Small tables with named rows and columns. After each table, cells are looked up by row and column.

Table Zeluv
cols = Kol, Samure, Tun, Zokoruk
Turavaf: [-0.525, -0.341, -3.103, 3.960]
Sazi: [-0.507, -2.060, 5.782, -0.753]
Misuno: [-2.553, -5.357, 0.929, -2.753]
Votog: [-3.671, 1.227, 1.843, -2.671]
Paleti: [3.215, 4.129, -5.050, 0.527]
Zubupog: [0.793, -1.518, 1.069, -0.122]
Gop: [0.790, 1.566, -4.315, 4.545]
Doso: [-0.052, 4.392, 2.912, -3.008]
Bok: [3.130, 1.733, -3.539, 0.255]
Letakis: [1.328, -2.079, 5.115, -0.847]
Talip: [0.033, -1.282, -2.776, 0.558]

Tun of Doso: 2.912
Zokoruk of Doso: -3.008
Tun of Zubupog: 1.069
Zokoruk of Sazi: -0.753
Samure of Bok: 1.733
Zokoruk of Gop: 4.545
Kol of Letakis: 1.328
Zokoruk of Misuno: -2.753
Zokoruk of Talip: 0.558
Zokoruk of Paleti: 0.527
Kol of Zubupog: 0.793
Zokoruk of Letakis: -0.847
Tun of Misuno: 0.929
Zokoruk of Zubupog: -0.122
Kol of Sazi: -0.507
Samure of Misuno: -5.357
Row with the largest Zokoruk: Gop

Dipi =
        Gimab    Gek   Libu   Kaze   Kevu  Kavipag   Zuze    Zaf  Voluzon
Tepavu  82050  24135  80173  60281  66723    53169  96635  52437    60785
Tak     33516  64689  95497  65543  30944    73725  87515  51266    53295
Nov     40174  63230  88968  49117  64989    85722  79814  65680    79884

Kavipag of Tak = 73725
Gimab of Tepavu = 82050
Zuze of Tepavu = 96635
Kavipag of Nov = 85722
Gek of Nov = 63230
Gimab of Nov = 40174
Zuze of Tak = 87515
Kaze of Tepavu = 60281
Zuze of Nov = 79814
Gek of Tepavu = 24135
Zaf of Tepavu = 52437
Libu of Tepavu = 80173
Kevu of Tak = 30944
Voluzon of Tak = 53295
Kevu of Tepavu = 66723
Kaze of Tak = 65543
Zaf of Tak = 51266
Libu of Nov = 88968
Zaf of Nov = 65680

Mam
       Tavemu  Raf
Nevib     129   39
Suv        55  108
Lur       132  182
Tuz       108  169
Nisi       99  201
Mog       127  124

Raf of Nevib: 39
Raf of Mog: 124
Raf of Lur: 182
Tavemu of Lur: 132
Raf of Suv: 108
Raf of Tuz: 169
Raf of Nisi: 201

Giz =
fields: Pob, Kog, Sab, Poveb
Razenes: [144, 130, 178, 153]
Vuvumev: [123, 172, 82, 118]
Kelak: [165, 133, 179, 180]
Livina: [165, 133, 190, 186]
Laraza: [167, 123, 199, 175]
Tev: [116, 174, 59, 111]
Doro: [138, 163, 117, 139]
Kegaz: [180, 111, 215, 184]

Doro, Kog => 163
Laraza, Poveb => 175
Kelak, Poveb => 180
Tev, Poveb => 111
Kelak, Pob => 165
Livina, Kog => 133
Doro, Sab => 117
Livina, Sab => 190
Vuvumev, Poveb => 118
Kelak, Kog => 133
Tev, Sab => 59
Razenes, Kog => 130
Tev, Kog => 174
Doro, Pob => 138
Livina, Pob => 165
Which row has the largest Poveb? Livina

Babon:
|  | Poma | Bulebu | Sipire | Zuse | Dus | Kamib | Korupin | Tiluve | Mep |
|---|---|---|---|---|---|---|---|---|---|
| Lomo | 671 | 887 | 349 | 716 | 715 | 689 | 657 | 800 | 321 |
| Vaf | 679 | 484 | 335 | 662 | 618 | 662 | 605 | 649 | 865 |
| Sutogu | 625 | 671 | 967 | 796 | 928 | 663 | 427 | 838 | 470 |
| Tidev | 679 | 732 | 799 | 756 | 546 | 670 | 710 | 688 | 655 |
| Somoz | 700 | 754 | 198 | 680 | 883 | 680 | 701 | 732 | 717 |
| Zuf | 674 | 884 | 449 | 705 | 741 | 790 | 550 | 678 | 383 |

Zuse of Somoz = 680
Zuse of Sutogu = 796
Bulebu of Somoz = 754
Tiluve of Somoz = 732
Poma of Vaf = 679
Mep of Vaf = 865
Tiluve of Zuf = 678
Poma of Somoz = 700
Korupin of Lomo = 657
Dus of Vaf = 618
Zuse of Tidev = 756
Row with the largest Bulebu: Lomo

Meb
cols = Lon, Gite
Kel: [7460, 890]
Fik: [4422, 5768]
Biz: [4527, 5188]
Vilafov: [1742, 9278]

Lon of Biz is 4527
Gite of Kel is 890
Lon of Fik is 4422
Gite of Biz is 5188
Lon of Vilafov is 1742
Gite of Vilafov is 9278
Gite of Fik is 5768
Lon of Kel is 7460

Table Teno
|  | Pim | Neb | Retesa | Zuso | Tilufen | Fisa | Bis | Pak | Zusur |
|---|---|---|---|---|---|---|---|---|---|
| Dulag | 121 | 87 | 133 | 138 | 76 | 111 | 68 | 131 | 82 |
| Bidebo | 136 | 159 | 145 | 72 | 132 | 149 | 177 | 36 | 146 |
| Febev | 114 | 92 | 64 | 102 | 108 | 164 | 137 | 66 | 121 |
| Buva | 117 | 81 | 106 | 134 | 78 | 122 | 76 | 122 | 88 |
| Ramufuv | 140 | 161 | 158 | 73 | 133 | 140 | 174 | 41 | 143 |
| Dok | 127 | 101 | 158 | 142 | 75 | 96 | 65 | 131 | 82 |
| Lor | 153 | 159 | 222 | 107 | 101 | 82 | 130 | 80 | 105 |
| Gagofan | 117 | 102 | 67 | 92 | 115 | 170 | 149 | 59 | 133 |
| Kub | 120 | 114 | 74 | 86 | 122 | 169 | 158 | 53 | 136 |
| Bifazu | 151 | 163 | 215 | 101 | 107 | 91 | 139 | 66 | 110 |

What is the Tilufen of Febev in Teno?
108
What is the Fisa of Dok in Teno?
96
What is the Zusur of Kub in Teno?
136
What is the Retesa of Dulag in Teno?
133
What is the Neb of Febev in Teno?
92
What is the Zusur of Buva in Teno?
88
What is the Pak of Gagofan in Teno?
59
What is the Retesa of Buva in Teno?
106
What is the Bis of Gagofan in Teno?
149
What is the Neb of Lor in Teno?
159
What is the Retesa of Bidebo in Teno?
145
What is the Zusur of Dulag in Teno?
82
What is the Retesa of Ramufuv in Teno?
158
Row with the largest Bis: Bidebo

